Below are the code and all the weights of a small trained network. Each question names an input and a target symbol and asks about switching units off, where a switched-off unit gives its printed mean instead of its output.

import numpy as np


def w(rows, s, z=0):
    codes = np.array(rows[::2]) - 128.0
    scale = np.full(codes.shape[1], s)
    scale[-1] = z or s
    return codes * scale


def f(y):
    return np.maximum(y, 0)


def softmax(a):
    e = np.exp(a - a.max(-1, keepdims=True))
    return e / e.sum(-1, keepdims=True)


def log_softmax(a):
    a = a - a.max(-1, keepdims=True)
    return a - np.log(np.exp(a).sum(-1, keepdims=True))


def net(x, mask):
    ids = ['Ψαβδεζηθλστφω'.index(c) for c in x.split()]
    T = len(ids)
    res = E[ids] + P[:T]
    u = 0
    for l in range(3):
        q, k, v = (res @ M[l].T for M in (Q, K, V))
        z = softmax(np.where(np.tri(T) > 0, q @ k.T / 3**0.5, -1e9)) @ v
        res = res + np.where(mask[u], z, O[l][:, -1]) @ O[l][:, :-1]
        u += 1
        y = f(res @ A[l][:, :-1].T + A[l][:, -1])
        res = res + np.where(mask[u : u + 4], y, B[l][:, -1]) @ B[l][:, :-1]
        u += 4
    return log_softmax(res[-1] @ U[:, :-1].T + U[:, -1])


Q, K, V, O, A, B = {}, {}, {}, {}, {}, {}
E = w([
[103,148,182],'Ψ',
[129,161,77],'α',
[111,97,118],'β',
[195,100,170],'δ',
[108,87,113],'ε',
[92,103,115],'ζ',
[213,103,226],'η',
[45,22,205],'θ',
[91,97,113],'λ',
[90,104,118],'σ',
[138,28,254],'τ',
[104,82,109],'φ',
[85,106,121],'ω',
],0.012)
P = w([
[2,140,165],'0',
[61,130,158],'1',
[95,125,144],'2',
[120,118,131],'3',
[135,115,123],'4',
[147,116,120],'5',
[154,121,119],'6',
[163,122,117],'7',
[165,125,116],'8',
[172,126,119],'9',
[174,128,122],'10',
],0.0059)
Q[0] = w([
[150,177,80],'L0H1',
[102,67,254],'L0H1',
[88,66,241],'L0H1',
],0.0066)
K[0] = w([
[147,194,102],'L0H1',
[156,2,174],'L0H1',
[141,38,176],'L0H1',
],0.0069)
V[0] = w([
[128,1,178],'L0H1',
[182,54,119],'L0H1',
[65,79,168],'L0H1',
],0.0087)
O[0] = w([
[60,67,231,186],'L0H1',
[110,139,209,64],'L0H1',
[46,2,119,255],'L0H1',
],0.008,0.0023)
A[0] = w([
[255,183,72,96],'L0N1',
[77,123,82,121],'L0N2',
[196,100,183,90],'L0N3',
[96,137,83,255],'L0N4',
],0.0084,0.0064)
B[0] = w([
[255,195,172,172],'L0N1',
[79,111,57,159],'L0N2',
[62,231,186,140],'L0N3',
[165,88,45,255],'L0N4',
],0.0086,0.0071)
Q[1] = w([
[175,212,5],'L1H1',
[220,228,55],'L1H1',
[86,59,205],'L1H1',
],0.0032)
K[1] = w([
[41,65,238],'L1H1',
[18,5,189],'L1H1',
[208,213,40],'L1H1',
],0.0026)
V[1] = w([
[111,252,94],'L1H1',
[133,140,161],'L1H1',
[140,223,118],'L1H1',
],0.0027)
O[1] = w([
[7,176,43,11],'L1H1',
[104,93,139,83],'L1H1',
[6,142,136,6],'L1H1',
],0.0022,0.002)
A[1] = w([
[194,228,153,2],'L1N1',
[73,122,46,145],'L1N2',
[129,126,126,113],'L1N3',
[198,253,115,16],'L1N4',
],0.0068,0.0035)
B[1] = w([
[143,156,249,180],'L1N1',
[80,148,65,252],'L1N2',
[121,129,127,128],'L1N3',
[175,120,190,232],'L1N4',
],0.011,0.0036)
Q[2] = w([
[182,161,254],'L2H1',
[43,118,27],'L2H1',
[36,140,73],'L2H1',
],0.0035)
K[2] = w([
[34,157,74],'L2H1',
[253,52,212],'L2H1',
[194,45,176],'L2H1',
],0.0039)
V[2] = w([
[30,222,129],'L2H1',
[48,163,157],'L2H1',
[98,170,4],'L2H1',
],0.0037)
O[2] = w([
[124,255,230,126],'L2H1',
[127,162,140,122],'L2H1',
[162,58,215,255],'L2H1',
],0.0057,0.0037)
A[2] = w([
[105,118,9,117],'L2N1',
[126,153,174,131],'L2N2',
[137,98,50,253],'L2N3',
[208,147,98,192],'L2N4',
],0.011,0.0056)
B[2] = w([
[57,214,232,221],'L2N1',
[109,150,133,150],'L2N2',
[111,149,9,245],'L2N3',
[168,82,141,219],'L2N4',
],0.011)
U = w([
[32,204,96,113],'Ψ',
[155,124,8,253],'α',
[196,3,2,102],'β',
[200,136,175,209],'δ',
[134,115,134,103],'ε',
[132,135,139,49],'ζ',
[121,228,216,153],'η',
[106,28,136,86],'θ',
[127,124,146,53],'λ',
[126,118,145,69],'σ',
[84,134,217,60],'τ',
[118,111,160,121],'φ',
[123,123,155,77],'ω',
],0.0092,0.0046)

Each question gives the input, a string of symbols that net reads in full, and the target symbol t.
The units are the heads (3 rows each of Q, K, V and O) and the neurons (one row each of A and B). Each row of codes is followed by its name. A weight is (code - 128) times the scale printed after its matrix; where a second scale follows, it is the last column's (O, A, B and U).
mask holds one flag per unit, layer by layer, with each layer's heads first. A switched-off unit (its flag False) gives its mean, the last column of its rows in O or B, instead of its output. The means were averaged over made-up inputs and are rounded, as every weight is.
A unit's drop is (log p(t) with every unit on - log p(t) with that unit switched off) / (log p(t) with every unit on - log p(t) with every unit switched off).
The circuit of an input: a set's keep is (log p(t) with only the set's units on - log p(t) with every unit switched off) / (log p(t) with every unit on - log p(t) with every unit switched off). Starting from the 12 units with the biggest drops (on a tie, the unit counted first), units are removed one at a time, each time the one whose removal leaves the highest keep (on an exact tie, the one counted first), for as long as the keep stays at least 0.8.
units of the circuit, in order: the units of the circuit, biggest drop first
unit that matters most: the unit with the biggest drop
top k neurons: the k neurons with the biggest drops, biggest first
k most important neurons of layer l: the k neurons of layer l with the biggest drops, biggest first
drop of u: that unit's drop, to one decimal
input α σ Ψ Ψ α α α Ψ, target α: top 4 neurons	(L2N1; L0N1; L1N4; L1N1)
input Ψ Ψ Ψ ζ α α β θ φ, target Ψ: 3 most important neurons of layer 1	(L1N4; L1N2; L1N1)
input α α Ψ, target α: units of the circuit, in order	(L2N1)
input Ψ α ε τ η α α ε η, target η: units of the circuit, in order	(L0N3; L0N4)
input ζ λ ζ β Ψ θ α τ θ η, target τ: top 2 neurons	(L2N3; L0N3)
input Ψ α α α α, target δ: 3 most important neurons of layer 1	(L1N1; L1N4; L1N2)
input τ α α Ψ α Ψ Ψ β, target Ψ: top 3 neurons	(L2N1; L0N1; L1N4)
input φ Ψ ζ α ε σ, target Ψ: 3 most important neurons of layer 2	(L2N1; L2N4; L2N3)
input α ε α β α, target β: 2 most important neurons of layer 0	(L0N1; L0N4)
input Ψ β ε φ, target Ψ: 2 most important neurons of layer 0	(L0N1; L0N2)
input φ α β α ε, target Ψ: top 4 neurons	(L2N1; L0N1; L1N4; L2N4)
input α φ Ψ ε α θ ω, target Ψ: top 2 neurons	(L2N1; L0N1)
input Ψ Ψ α, target Ψ: top 3 neurons	(L2N1; L1N2; L2N3)
input β ω λ α α ζ, target Ψ: unit that matters most	L2N1
input σ θ η τ Ψ δ Ψ β, target Ψ: top 3 neurons	(L0N1; L2N4; L1N4)
input α α α α α α α τ Ψ α δ, target δ: 2 most important neurons of layer 2	(L2N1; L2N4)
input ε β θ, target θ: top 2 neurons	(L2N1; L2N3)
input α Ψ α Ψ η α Ψ α Ψ λ, target Ψ: drop of L2N1	1.1
input ε Ψ α η, target η: drop of L2N3	0.4
input φ β α α Ψ φ λ Ψ θ Ψ α, target β: drop of L0N1	0.9
input β α Ψ λ, target Ψ: most important neuron of layer 1	(L1N2)
input ε Ψ α τ β λ α Ψ α Ψ τ, target τ: 2 most important neurons of layer 0	(L0N3; L0N4)
